Below is a small trained network, with its code and all its weights. Each question gives an input and a class and asks what happens when units are switched off, that is, made to give their printed mean instead of their output.

import numpy as np


def w(rows, s, z=0):
    codes = np.array(rows[::2]) - 128.0
    scale = np.full(codes.shape[1], s)
    scale[-1] = z or s
    return codes * scale


def norm(h):
    return h / np.sqrt((h * h).mean(-1, keepdims=True) + 1e-5)


def f(y):
    return y / 2 * (1 + np.tanh(0.7978845608 * (y + 0.044715 * y**3)))


def log_softmax(a):
    a = a - a.max(-1, keepdims=True)
    return a - np.log(np.exp(a).sum(-1, keepdims=True))


def net(x, mask):
    res = np.array(x, float).reshape(1, 6) / 4 @ E
    u = 0
    for l in range(2):
        y = f(norm(res) @ A[l][:, :-1].T + A[l][:, -1])
        res = res + np.where(mask[u : u + 11], y, B[l][:, -1]) @ B[l][:, :-1]
        u += 11
    return log_softmax(norm(res)[-1] @ U[:, :-1].T + U[:, -1])


A, B = {}, {}
E = w([
[128,128,128],'x0',
[127,129,127],'x1',
[95,18,129],'x2',
[111,121,254],'x3',
[8,172,71],'x4',
[128,129,128],'x5',
],0.008)
A[0] = w([
[141,112,108,84],'L0N0',
[56,151,179,33],'L0N1',
[118,126,108,40],'L0N2',
[220,115,111,130],'L0N3',
[162,121,248,85],'L0N4',
[129,119,114,150],'L0N5',
[89,7,112,253],'L0N6',
[79,140,51,100],'L0N7',
[227,100,92,92],'L0N8',
[96,29,117,245],'L0N9',
[51,162,233,55],'L0N10',
],0.019,0.0052)
B[0] = w([
[135,166,149,129],'L0N0',
[180,181,119,160],'L0N1',
[102,150,122,122],'L0N2',
[189,126,125,183],'L0N3',
[42,63,136,201],'L0N4',
[116,160,119,139],'L0N5',
[108,219,155,248],'L0N6',
[130,144,1,208],'L0N7',
[209,189,170,185],'L0N8',
[103,195,151,228],'L0N9',
[238,155,150,195],'L0N10',
],0.033,0.011)
A[1] = w([
[86,128,26,2],'L1N0',
[119,96,155,99],'L1N1',
[248,56,30,155],'L1N2',
[216,84,63,128],'L1N3',
[49,173,205,142],'L1N4',
[137,1,127,116],'L1N5',
[67,143,138,90],'L1N6',
[82,82,216,124],'L1N7',
[145,135,193,154],'L1N8',
[5,165,194,7],'L1N9',
[12,162,58,167],'L1N10',
],0.017,0.0028)
B[1] = w([
[67,169,59,204],'L1N0',
[106,130,148,126],'L1N1',
[167,26,224,254],'L1N2',
[169,66,186,211],'L1N3',
[147,82,57,233],'L1N4',
[66,216,254,147],'L1N5',
[160,92,115,152],'L1N6',
[48,150,145,181],'L1N7',
[94,138,82,198],'L1N8',
[199,12,90,214],'L1N9',
[100,29,170,253],'L1N10',
],0.033,0.0073)
U = w([
[189,73,174,210],'0',
[89,6,95,203],'1',
[159,200,112,146],'2',
[57,134,50,2],'3',
[53,106,200,71],'4',
],0.025,0.0032)

Each question gives the input, the list of numbers given to net, and the class t.
The units are the neurons (one row each of A and B). Each row of codes is followed by its name. A weight is (code - 128) times the scale printed after its matrix; where a second scale follows, it is the last column's (A, B and U).
mask holds one flag per neuron, layer by layer. A switched-off neuron (its flag False) gives its mean, the last column of its row in B, instead of its output. The means were averaged over made-up inputs and are rounded, as every weight is.
A unit's drop is (log p(t) with every unit on - log p(t) with that unit switched off) / (log p(t) with every unit on - log p(t) with every unit switched off).
The circuit of an input: a set's keep is (log p(t) with only the set's units on - log p(t) with every unit switched off) / (log p(t) with every unit on - log p(t) with every unit switched off). Starting from the 12 units with the biggest drops (on a tie, the unit counted first), units are removed one at a time, each time the one whose removal leaves the highest keep (on an exact tie, the one counted first), for as long as the keep stays at least 0.8.
circuit, biggest first: the units of the circuit, biggest drop first
unit that matters most: the unit with the biggest drop
top k neurons: the k neurons with the biggest drops, biggest first
drop of u: that unit's drop, to one decimal
input [6,3,-4,8,-8,1], class 4: unit that matters most	L0N4
input [5,6,6,8,0,-2], class 1: top 3 neurons	L0N4, L1N9, L0N8
input [-3,-6,-7,-2,1,0], class 1: top 2 neurons	L0N10, L0N8
input [-2,2,-7,5,-4,-5], class 4: circuit, biggest first	L0N6, L0N4, L0N9, L1N5
input [-4,8,8,6,1,-3], class 2: top 4 neurons	L0N10, L0N6, L1N2, L1N10
input [7,0,0,-4,3,3], class 1: top 4 neurons	L1N10, L0N6, L0N9, L1N2
input [8,6,-4,-2,6,3], class 1: top 2 neurons	L0N6, L0N9
input [-1,3,8,1,-3,-3], class 1: top 2 neurons	L0N10, L1N9
input [-7,-5,0,8,-6,8], class 4: top 2 neurons	L0N4, L0N6
input [-8,1,-1,1,-4,7], class 4: top 2 neurons	L0N6, L0N4
input [-2,-2,-8,-8,7,-3], class 1: top 2 neurons	L0N6, L0N9
input [8,7,1,-3,0,4], class 2: top 2 neurons	L0N4, L0N8
input [-7,8,-1,-2,6,-5], class 1: drop of L1N10	0.3
input [-5,-8,1,-4,3,0], class 3: circuit, biggest first	L0N7
input [8,-8,-3,8,-3,-5], class 4: drop of L0N6	0.4
input [-5,-6,7,-3,1,2], class 3: drop of L1N4	0.1
